Here is a tiny trained network, its code and every weight. The questions are about switching its units off for an input and a class, where a switched-off unit gives its printed mean instead of its output.

import numpy as np


def w(rows, s, z=0):
    codes = np.array(rows[::2]) - 128.0
    scale = np.full(codes.shape[1], s)
    scale[-1] = z or s
    return codes * scale


def f(y):
    return y / 2 * (1 + np.tanh(0.7978845608 * (y + 0.044715 * y**3)))


def log_softmax(a):
    a = a - a.max(-1, keepdims=True)
    return a - np.log(np.exp(a).sum(-1, keepdims=True))


def net(x, mask):
    res = np.array(x, float).reshape(1, 8) / 4 @ E
    y = f(res @ A[0][:, :-1].T + A[0][:, -1])
    res = res + np.where(mask, y, B[0][:, -1]) @ B[0][:, :-1]
    return log_softmax(res[-1] @ U[:, :-1].T + U[:, -1])


A, B = {}, {}
E = w([
[185,46,128,86,110,201,69,95,139,204,196,137],'x0',
[101,190,151,1,39,103,140,85,37,123,167,103],'x1',
[124,120,127,124,144,120,134,143,115,127,150,130],'x2',
[143,179,77,119,133,191,62,161,77,84,149,90],'x3',
[41,138,73,112,137,142,154,80,186,140,174,92],'x4',
[122,124,127,126,151,118,140,150,110,134,161,140],'x5',
[186,168,115,173,85,47,93,124,157,147,182,82],'x6',
[48,68,143,233,138,81,17,138,93,83,98,152],'x7',
],0.0099)
A[0] = w([
[214,115,196,128,126,123,76,150,65,128,105,195,55],'n1',
[173,139,201,122,116,96,136,153,92,80,82,146,112],'n2',
[123,165,30,162,126,200,43,144,49,98,139,109,77],'n3',
[40,111,54,125,132,157,100,74,178,164,184,124,70],'n4',
[84,50,221,137,102,34,167,63,150,192,117,184,38],'n5',
[6,150,81,117,122,102,133,96,179,93,165,96,70],'n6',
[77,156,182,52,53,88,103,75,43,133,150,119,12],'n7',
[146,40,145,104,97,184,45,72,134,202,202,146,29],'n8',
[29,94,195,109,147,233,125,111,72,117,79,174,15],'n9',
[4,67,158,180,106,86,1,103,81,112,133,149,4],'n10',
[172,160,96,178,111,84,83,112,154,174,180,123,79],'n11',
[158,156,138,165,90,15,78,111,137,125,197,74,2],'n12',
],0.009,0.004)
B[0] = w([
[146,98,197,185,84,132,120,113,69,201,132,94,190],'n1',
[102,138,107,171,105,75,126,75,50,206,144,100,186],'n2',
[116,151,200,74,119,115,59,144,187,58,215,101,219],'n3',
[191,79,214,184,80,134,92,138,54,184,120,124,196],'n4',
[130,179,156,70,117,172,8,167,154,29,231,78,214],'n5',
[156,127,157,179,101,77,109,112,23,194,112,117,203],'n6',
[161,90,122,225,192,164,123,163,227,124,122,146,246],'n7',
[72,218,83,171,146,31,185,122,98,92,65,121,226],'n8',
[75,36,75,43,112,131,117,124,114,115,85,181,208],'n9',
[197,192,88,111,142,150,239,112,177,175,136,119,244],'n10',
[75,54,108,74,145,189,139,131,114,123,117,180,179],'n11',
[64,50,97,30,128,165,138,114,99,106,46,186,203],'n12',
],0.011,0.012)
U = w([
[136,90,180,159,81,116,91,111,68,193,128,113,48],'0',
[76,57,110,59,114,150,121,120,120,127,99,176,100],'1',
[193,168,114,65,110,161,199,102,163,182,159,112,253],'2',
[112,155,168,89,107,129,55,146,142,80,178,93,49],'3',
[128,59,122,252,190,143,79,161,205,123,108,171,168],'4',
[40,184,120,173,125,32,134,122,102,82,79,125,107],'5',
],0.013,0.0057)

Each question gives the input, the list of numbers given to net, and the class t.
The units are the neurons (one row each of A and B). Each row of codes is followed by its name. A weight is (code - 128) times the scale printed after its matrix; where a second scale follows, it is the last column's (A, B and U).
mask holds one flag per neuron, in row order. A switched-off neuron (its flag False) gives its mean, the last column of its row in B, instead of its output. The means were averaged over made-up inputs and are rounded, as every weight is.
A unit's drop is (log p(t) with every unit on - log p(t) with that unit switched off) / (log p(t) with every unit on - log p(t) with every unit switched off).
The circuit of an input: a set's keep is (log p(t) with only the set's units on - log p(t) with every unit switched off) / (log p(t) with every unit on - log p(t) with every unit switched off). Starting from all 12 units, units are removed one at a time, each time the one whose removal leaves the highest keep (on an exact tie, the one counted first), for as long as the keep stays at least 0.8.
units of the circuit, in order: the units of the circuit, biggest drop first
unit that matters most: the unit with the biggest drop
k most important neurons: the k neurons with the biggest drops, biggest first
drop of u: that unit's drop, to one decimal
input [5,-5,7,0,-6,-5,7,-6], class 1: units of the circuit, in order => (n11; n10)
input [-2,1,-7,2,5,8,-8,-7], class 1: 2 most important neurons => (n10; n9)
input [-1,-4,3,-3,-8,4,-7,7], class 0: units of the circuit, in order => (n1)
input [-8,7,2,-8,-2,-8,7,2], class 3: 2 most important neurons => (n5; n8)
input [4,7,-3,5,-2,4,1,0], class 4: 2 most important neurons => (n7; n5)
input [-1,0,-2,-5,-1,-1,5,-1], class 1: 2 most important neurons => (n12; n3)
input [-7,1,-4,-6,4,8,-1,-6], class 5: 3 most important neurons => (n10; n3; n6)
input [6,-2,6,3,-5,1,5,2], class 5: 2 most important neurons => (n8; n4)
input [3,-6,-7,-5,-3,-5,7,-7], class 1: 2 most important neurons => (n11; n10)
input [5,0,5,-5,-7,-3,8,-3], class 1: 2 most important neurons => (n12; n11)
input [2,-6,-6,4,-6,-5,-3,-6], class 0: 2 most important neurons => (n10; n7)
input [-3,-3,3,-2,-2,6,-2,3], class 2: 3 most important neurons => (n7; n8; n10)
input [-7,-7,4,8,6,-6,-4,-2], class 3: 2 most important neurons => (n3; n7)
input [8,3,-7,-5,-1,4,8,-4], class 1: unit that matters most => n11
input [-5,5,-2,-4,5,2,7,-3], class 1: 2 most important neurons => (n12; n8)
input [-3,2,-1,-2,-6,6,6,4], class 0: 4 most important neurons => (n1; n2; n9; n8)
input [-6,-3,-6,-4,8,-8,-8,-2], class 0: 2 most important neurons => (n6; n4)
input [-5,3,-1,-7,8,4,0,-5], class 0: 2 most important neurons => (n6; n3)
input [2,-2,-2,-4,-7,-8,2,8], class 2: drop of n6 => 0.1
input [7,-2,6,-8,2,2,-3,-1], class 3: drop of n5 => 1.6
input [-1,-5,4,-6,-6,-3,-5,1], class 0: unit that matters most => n7
input [-1,3,2,3,-1,1,-3,4], class 2: drop of n5 => 0.3
input [6,1,-1,-8,3,1,3,4], class 3: drop of n5 => 2.7
